Here is a tiny trained network, its code and every weight. The questions are about switching its units off for an input and a target symbol, where a switched-off unit gives its printed mean instead of its output.

import numpy as np


def w(rows, s, z=0):
    codes = np.array(rows[::2]) - 128.0
    scale = np.full(codes.shape[1], s)
    scale[-1] = z or s
    return codes * scale


def norm(h):
    return h / np.sqrt((h * h).mean(-1, keepdims=True) + 1e-5)


def f(y):
    return y / 2 * (1 + np.tanh(0.7978845608 * (y + 0.044715 * y**3)))


def softmax(a):
    e = np.exp(a - a.max(-1, keepdims=True))
    return e / e.sum(-1, keepdims=True)


def log_softmax(a):
    a = a - a.max(-1, keepdims=True)
    return a - np.log(np.exp(a).sum(-1, keepdims=True))


def net(x, mask):
    ids = ['ΓΔΦΩεζηψ'.index(c) for c in x.split()]
    T = len(ids)
    res = E[ids] + P[:T]
    u = 0
    for l in range(2):
        r = norm(res)
        for j in range(2):
            rows = slice(3 * j, 3 * j + 3)
            q, k, v = (r @ M[l][rows].T for M in (Q, K, V))
            z = softmax(np.where(np.tri(T) > 0, q @ k.T / 3**0.5, -1e9)) @ v
            o = O[l][rows]
            res = res + np.where(mask[u + j], z, o[:, -1]) @ o[:, :-1]
        u += 2
        y = f(norm(res) @ A[l][:, :-1].T + A[l][:, -1])
        res = res + np.where(mask[u : u + 4], y, B[l][:, -1]) @ B[l][:, :-1]
        u += 4
    return log_softmax(norm(res)[-1] @ U[:, :-1].T + U[:, -1])


Q, K, V, O, A, B = {}, {}, {}, {}, {}, {}
E = w([
[135,211,188,52,123,168,137,150],'Γ',
[142,205,145,59,88,157,122,202],'Δ',
[170,192,219,80,91,123,172,178],'Φ',
[44,180,143,109,225,43,41,149],'Ω',
[126,140,81,159,155,249,44,208],'ε',
[148,178,210,145,42,114,165,58],'ζ',
[91,218,103,105,27,162,110,77],'η',
[196,190,43,159,156,180,198,203],'ψ',
],0.021)
P = w([
[218,249,214,164,111,147,19,147],'0',
[188,209,185,132,103,152,60,133],'1',
[161,181,174,116,100,155,98,141],'2',
[145,150,166,108,91,152,116,135],'3',
[128,126,155,101,87,154,134,133],'4',
[125,99,150,96,84,149,152,129],'5',
[111,78,131,80,84,148,162,125],'6',
[64,68,128,90,79,175,198,166],'7',
[121,18,97,40,67,142,165,114],'8',
[58,132,82,76,175,245,225,106],'9',
],0.015)
Q[0] = w([
[49,170,106,154,183,7,49,160],'0.h0',
[153,82,129,95,160,216,59,92],'0.h0',
[69,168,190,155,253,202,194,60],'0.h0',
[147,128,167,5,117,212,111,165],'0.h1',
[168,40,154,200,158,117,76,207],'0.h1',
[136,123,203,52,102,143,143,169],'0.h1',
],0.012)
K[0] = w([
[140,203,154,156,170,97,75,114],'0.h0',
[122,83,113,186,75,111,163,164],'0.h0',
[167,73,73,96,102,78,93,126],'0.h0',
[92,4,113,146,109,115,175,111],'0.h1',
[117,207,132,192,117,138,109,114],'0.h1',
[67,94,77,116,133,140,159,113],'0.h1',
],0.019)
V[0] = w([
[139,104,188,158,183,106,178,121],'0.h0',
[179,72,138,177,136,66,68,132],'0.h0',
[112,143,123,115,9,122,151,224],'0.h0',
[140,109,162,81,83,157,144,87],'0.h1',
[85,101,133,142,102,96,130,64],'0.h1',
[176,104,184,103,149,99,160,190],'0.h1',
],0.014)
O[0] = w([
[90,149,4,143,98,254,86,98,78],'0.h0',
[76,34,166,79,26,7,29,202,27],'0.h0',
[60,103,216,146,177,99,106,65,250],'0.h0',
[111,113,147,254,177,67,128,240,152],'0.h1',
[55,165,131,80,96,196,169,179,28],'0.h1',
[36,188,14,126,81,151,100,32,162],'0.h1',
],0.0089,0.013)
A[0] = w([
[106,132,182,22,2,194,190,116,199],'0.n0',
[68,149,105,168,139,143,106,174,170],'0.n1',
[33,104,200,141,141,50,70,146,109],'0.n2',
[230,176,59,231,95,144,165,194,253],'0.n3',
],0.0091,0.0013)
B[0] = w([
[46,168,252,19,229,245,121,196,144],'0.n0',
[135,84,78,89,56,123,24,159,138],'0.n1',
[65,209,149,63,176,89,112,35,220],'0.n2',
[168,254,154,90,197,214,218,101,253],'0.n3',
],0.0095,0.0044)
Q[1] = w([
[146,123,136,221,210,245,52,81],'1.h0',
[204,59,57,113,49,93,242,200],'1.h0',
[12,178,45,118,153,104,84,187],'1.h0',
[65,175,161,93,247,186,142,81],'1.h1',
[78,154,223,93,161,127,67,124],'1.h1',
[180,85,86,254,129,61,149,226],'1.h1',
],0.015)
K[1] = w([
[71,141,40,161,191,86,238,138],'1.h0',
[255,232,148,182,53,102,68,180],'1.h0',
[75,200,160,42,105,184,145,83],'1.h0',
[80,93,93,139,191,109,243,131],'1.h1',
[99,19,131,77,102,50,237,88],'1.h1',
[184,232,225,164,116,186,85,115],'1.h1',
],0.011)
V[1] = w([
[81,49,163,143,109,250,43,109],'1.h0',
[188,32,40,143,85,98,113,129],'1.h0',
[166,129,141,41,59,163,182,145],'1.h0',
[112,118,50,153,190,104,248,219],'1.h1',
[148,110,117,122,195,185,56,204],'1.h1',
[121,152,249,2,68,226,234,96],'1.h1',
],0.0096)
O[1] = w([
[164,49,130,108,166,137,10,202,76],'1.h0',
[177,164,174,152,160,105,148,75,8],'1.h0',
[65,247,118,86,103,174,178,144,103],'1.h0',
[165,216,160,100,77,93,77,108,116],'1.h1',
[90,92,163,239,92,127,154,75,104],'1.h1',
[165,132,65,126,91,106,27,159,183],'1.h1',
],0.013,0.017)
A[1] = w([
[189,180,45,236,155,184,179,126,44],'1.n0',
[127,139,79,33,81,120,138,76,60],'1.n1',
[113,7,81,200,68,162,114,77,69],'1.n2',
[130,148,181,54,22,149,97,16,2],'1.n3',
],0.018,0.0089)
B[1] = w([
[192,249,58,141,189,197,190,122,250],'1.n0',
[115,150,116,159,17,120,100,190,158],'1.n1',
[38,106,169,213,89,210,47,108,140],'1.n2',
[90,145,171,27,25,79,74,54,162],'1.n3',
],0.02,0.017)
U = w([
[180,159,84,139,102,128,161,128,215],'Γ',
[97,152,141,92,187,56,97,82,3],'Δ',
[124,103,156,170,91,171,75,96,98],'Φ',
[131,90,199,35,107,189,179,147,80],'Ω',
[226,61,153,72,102,113,109,163,197],'ε',
[111,105,79,109,47,103,145,254,160],'ζ',
[154,158,224,141,89,75,158,201,99],'η',
[161,143,183,51,41,120,104,91,142],'ψ',
],0.0097,0.0044)

Each question gives the input, a string of symbols that net reads in full, and the target symbol t.
The units are the heads (3 rows each of Q, K, V and O) and the neurons (one row each of A and B). Each row of codes is followed by its name. A weight is (code - 128) times the scale printed after its matrix; where a second scale follows, it is the last column's (O, A, B and U).
mask holds one flag per unit, layer by layer, with each layer's heads first. A switched-off unit (its flag False) gives its mean, the last column of its rows in O or B, instead of its output. The means were averaged over made-up inputs and are rounded, as every weight is.
A unit's drop is (log p(t) with every unit on - log p(t) with that unit switched off) / (log p(t) with every unit on - log p(t) with every unit switched off).
The circuit of an input: a set's keep is (log p(t) with only the set's units on - log p(t) with every unit switched off) / (log p(t) with every unit on - log p(t) with every unit switched off). Starting from all 12 units, units are removed one at a time, each time the one whose removal leaves the highest keep (on an exact tie, the one counted first), for as long as the keep stays at least 0.8.
units of the circuit, in order: the units of the circuit, biggest drop first
top k neurons: the k neurons with the biggest drops, biggest first
top k neurons in layer l: the k neurons of layer l with the biggest drops, biggest first
drop of u: that unit's drop, to one decimal
input ζ η Γ, target η: units of the circuit, in order => 0.h1, 1.n0, 1.n3
input Γ ψ ψ η Ω ε Γ Ω, target ζ: units of the circuit, in order => 0.h0, 1.n0
input ε ζ ψ Γ ψ Δ ε η, target ε: units of the circuit, in order => 1.h0, 1.n0, 0.n3, 0.h1
input Φ Γ ζ Ω ψ ζ ψ η, target ψ: units of the circuit, in order => 1.n3
input ψ Ω ψ η ε Γ ψ ψ Φ Φ, target Φ: top 3 neurons => 0.n3, 1.n0, 0.n2
input Ω ψ ψ ψ Ω Δ Φ ζ, target Φ: units of the circuit, in order => 1.h0, 1.n2
input ε ψ Γ ζ ψ η ψ Φ Γ, target Φ: units of the circuit, in order => 0.h1, 1.h0, 0.n3, 1.n2
input Φ ε Ω ε Γ ζ Δ η, target Δ: top 2 neurons => 1.n0, 0.n3
input ζ Φ η Δ, target η: top 2 neurons => 1.n0, 1.n3
input ε ζ Γ ψ ψ ψ η Φ, target η: units of the circuit, in order => 0.h1, 1.n0
input ζ ε ε ε, target Φ: units of the circuit, in order => 1.h1, 1.n2
input ζ η η Ω Δ, target Ω: top 2 neurons => 0.n0, 0.n3
input ε Δ Φ ζ Γ, target ζ: units of the circuit, in order => 1.n0, 0.h1, 1.h0
input Γ ζ ψ Ω ψ ψ Δ, target ψ: top neuron => 1.n3
input ψ Γ Γ ψ Δ Ω ε, target Φ: top 2 neurons => 0.n3, 1.n2
input Φ Δ ζ, target Δ: top 4 neurons => 1.n0, 0.n2, 1.n1, 1.n3
input ε Δ ψ Ω Γ, target Ω: top 2 neurons => 1.n0, 0.n0
input ε Ω Ω, target ζ: top 3 neurons => 0.n2, 1.n1, 1.n0
input Γ Γ ζ Ω ζ ψ ψ ζ ζ, target ζ: top 3 neurons => 0.n3, 1.n0, 1.n3
input Δ η η ψ ζ ψ Φ ψ Φ Ω, target Δ: top neuron in layer 0 => 0.n2
input Γ ψ ζ, target ψ: top 2 neurons => 1.n3, 0.n3
input ζ η ψ Γ Φ η, target Φ: top 2 neurons => 0.n3, 1.n2
input Φ ζ Φ Δ, target Φ: top 2 neurons => 0.n3, 1.n2
input ψ Γ ζ Γ Γ Δ Φ ε η ε, target ε: top 2 neurons in layer 0 => 0.n3, 0.n1
input Ω ψ Γ ψ ψ η ψ Ω Ω Δ, target Ω: top 2 neurons => 1.n0, 0.n0
input ψ η ζ, target η: top 3 neurons in layer 1 => 1.n0, 1.n3, 1.n1
input Γ η Δ ψ ψ Δ ζ, target Δ: top 2 neurons => 1.n0, 0.n3
input Φ Γ ζ Φ ψ ψ ψ Ω ψ Φ, target ψ: top 2 neurons in layer 0 => 0.n2, 0.n3
input Ω ψ Γ ψ Ω Φ η η, target η: drop of 1.h1 => 0.1
